Below is a small trained network, with its code and all its weights. Each question gives an input and a target symbol and asks what happens when units are switched off, that is, made to give their printed mean instead of their output.

import numpy as np


def w(rows, s, z=0):
    codes = np.array(rows[::2]) - 128.0
    scale = np.full(codes.shape[1], s)
    scale[-1] = z or s
    return codes * scale


def norm(h):
    return h / np.sqrt((h * h).mean(-1, keepdims=True) + 1e-5)


def f(y):
    return np.maximum(y, 0)


def softmax(a):
    e = np.exp(a - a.max(-1, keepdims=True))
    return e / e.sum(-1, keepdims=True)


def log_softmax(a):
    a = a - a.max(-1, keepdims=True)
    return a - np.log(np.exp(a).sum(-1, keepdims=True))


def net(x, mask):
    ids = ['ΓΔΛΞαεημπστω'.index(c) for c in x.split()]
    T = len(ids)
    res = E[ids] + P[:T]
    u = 0
    for l in range(2):
        q, k, v = (norm(res) @ M[l].T for M in (Q, K, V))
        z = softmax(np.where(np.tri(T) > 0, q @ k.T / 2**0.5, -1e9)) @ v
        res = res + np.where(mask[u], z, O[l][:, -1]) @ O[l][:, :-1]
        u += 1
        y = f(norm(res) @ A[l][:, :-1].T + A[l][:, -1])
        res = res + np.where(mask[u : u + 8], y, B[l][:, -1]) @ B[l][:, :-1]
        u += 8
    return log_softmax(norm(res)[-1] @ U[:, :-1].T + U[:, -1])


Q, K, V, O, A, B = {}, {}, {}, {}, {}, {}
E = w([
[170,162,217,116],'Γ',
[76,220,214,143],'Δ',
[106,182,205,147],'Λ',
[70,205,205,151],'Ξ',
[116,130,182,90],'α',
[121,147,118,137],'ε',
[55,131,137,85],'η',
[113,77,129,57],'μ',
[159,113,138,98],'π',
[91,90,37,24],'σ',
[201,168,115,252],'τ',
[29,46,25,187],'ω',
],0.017)
P = w([
[69,187,187,145],'0',
[169,35,123,210],'1',
[126,136,113,117],'2',
[115,250,151,146],'3',
[164,31,197,194],'4',
[127,141,138,85],'5',
[133,215,90,93],'6',
[171,31,164,224],'7',
[116,138,129,82],'8',
[91,219,66,143],'9',
[163,41,168,254],'10',
],0.011)
Q[0] = w([
[25,249,109,98],'L0H1',
[76,78,180,156],'L0H1',
],0.017)
K[0] = w([
[171,103,76,250],'L0H1',
[82,108,77,103],'L0H1',
],0.019)
V[0] = w([
[103,185,114,2],'L0H1',
[81,119,226,200],'L0H1',
],0.0057)
O[0] = w([
[254,44,105,80,113],'L0H1',
[145,117,111,218,248],'L0H1',
],0.0065,0.0019)
A[0] = w([
[149,249,108,129,179],'L0N1',
[99,145,87,102,142],'L0N2',
[109,89,180,180,172],'L0N3',
[121,253,56,82,196],'L0N4',
[213,205,127,115,145],'L0N5',
[148,195,65,78,108],'L0N6',
[187,143,50,158,103],'L0N7',
[172,222,112,125,251],'L0N8',
],0.017,0.0021)
B[0] = w([
[143,148,219,91,255],'L0N1',
[141,114,143,81,165],'L0N2',
[145,155,184,186,212],'L0N3',
[7,185,194,171,252],'L0N4',
[59,213,127,115,215],'L0N5',
[159,218,178,166,180],'L0N6',
[161,80,118,83,178],'L0N7',
[153,202,156,163,230],'L0N8',
],0.02,0.0085)
Q[1] = w([
[198,124,162,114],'L1H1',
[2,178,50,71],'L1H1',
],0.008)
K[1] = w([
[108,133,61,71],'L1H1',
[222,58,254,125],'L1H1',
],0.0065)
V[1] = w([
[8,63,113,165],'L1H1',
[15,153,80,32],'L1H1',
],0.012)
O[1] = w([
[21,144,149,202,23],'L1H1',
[53,1,116,207,4],'L1H1',
],0.0084,0.0038)
A[1] = w([
[92,73,57,25,1],'L1N1',
[102,135,132,63,87],'L1N2',
[117,89,255,66,235],'L1N3',
[126,218,57,103,97],'L1N4',
[121,69,49,132,96],'L1N5',
[42,124,98,127,48],'L1N6',
[109,104,59,111,107],'L1N7',
[99,82,220,67,11],'L1N8',
],0.016,0.0021)
B[1] = w([
[202,188,3,227,139],'L1N1',
[195,47,149,165,150],'L1N2',
[112,42,86,69,254],'L1N3',
[91,79,27,86,175],'L1N4',
[11,188,197,115,137],'L1N5',
[170,238,194,89,137],'L1N6',
[98,121,92,188,132],'L1N7',
[236,103,36,228,171],'L1N8',
],0.017,0.012)
U = w([
[151,147,139,105,47],'Γ',
[104,113,132,148,2],'Δ',
[115,133,151,154,41],'Λ',
[2,62,111,236,127],'Ξ',
[141,17,173,108,202],'α',
[64,87,123,176,112],'ε',
[68,53,154,73,53],'η',
[223,110,122,209,177],'μ',
[144,117,96,68,73],'π',
[23,147,83,144,154],'σ',
[209,144,132,84,4],'τ',
[106,108,38,215,180],'ω',
],0.011,0.0034)

Each question gives the input, a string of symbols that net reads in full, and the target symbol t.
The units are the heads (2 rows each of Q, K, V and O) and the neurons (one row each of A and B). Each row of codes is followed by its name. A weight is (code - 128) times the scale printed after its matrix; where a second scale follows, it is the last column's (O, A, B and U).
mask holds one flag per unit, layer by layer, with each layer's heads first. A switched-off unit (its flag False) gives its mean, the last column of its rows in O or B, instead of its output. The means were averaged over made-up inputs and are rounded, as every weight is.
A unit's drop is (log p(t) with every unit on - log p(t) with that unit switched off) / (log p(t) with every unit on - log p(t) with every unit switched off).
The circuit of an input: a set's keep is (log p(t) with only the set's units on - log p(t) with every unit switched off) / (log p(t) with every unit on - log p(t) with every unit switched off). Starting from the 12 units with the biggest drops (on a tie, the unit counted first), units are removed one at a time, each time the one whose removal leaves the highest keep (on an exact tie, the one counted first), for as long as the keep stays at least 0.8.
circuit, biggest first: the units of the circuit, biggest drop first
unit that matters most: the unit with the biggest drop
k most important neurons: the k neurons with the biggest drops, biggest first
top k neurons in layer l: the k neurons of layer l with the biggest drops, biggest first
input Γ Λ π α π Δ ω Γ η ω τ, target Ξ: circuit, biggest first => (L1H1, L0N1)
input τ η τ Λ π ω π η ω π η, target Ξ: unit that matters most => L0N1
input Ξ π π Δ Γ, target α: top 3 neurons in layer 0 => (L0N4, L0N8, L0N3)
input Γ Γ Γ τ Γ, target μ: circuit, biggest first => (L0N4, L0N1)
input τ ω Λ ω π, target Ξ: circuit, biggest first => (L1H1, L0N1)
input π Λ π ω Γ π ω Ξ, target Ξ: circuit, biggest first => (L0N1, L0N8)
input τ τ ω η Γ, target Ξ: circuit, biggest first => (L1H1, L0N1, L0N8)
input π Γ τ Γ τ τ σ Δ, target μ: 3 most important neurons => (L0N4, L0N3, L1N4)
input Λ τ ω π π, target Ξ: circuit, biggest first => (L0N1, L0N8)
input Ξ μ ω ω Ξ, target Ξ: circuit, biggest first => (L1H1, L0N1)
input Γ Γ τ τ ε, target μ: top 2 neurons in layer 0 => (L0N4, L0N3)
input π Ξ η α Δ π ω ε, target Ξ: circuit, biggest first => (L0N1, L0N8)
input α π Γ ε τ Δ π ε, target α: top 2 neurons in layer 1 => (L1N8, L1N1)
input σ Γ τ η Λ π τ μ Δ π Γ, target α: top 3 neurons in layer 0 => (L0N4, L0N8, L0N6)
input π τ τ μ τ ω η τ, target Ξ: circuit, biggest first => (L0N1, L0N6, L1N8)
input τ π μ, target μ: 3 most important neurons => (L0N8, L0N3, L1N1)
input σ π π π Δ, target α: circuit, biggest first => (L0N4, L1N3, L0N8)
input ε π Γ τ Γ τ π Λ, target μ: 2 most important neurons => (L0N3, L0N4)
input ε π π Γ η, target α: top 2 neurons in layer 1 => (L1N3, L1N1)
input μ π Δ τ τ τ π Δ, target μ: 3 most important neurons => (L0N4, L0N5, L0N3)
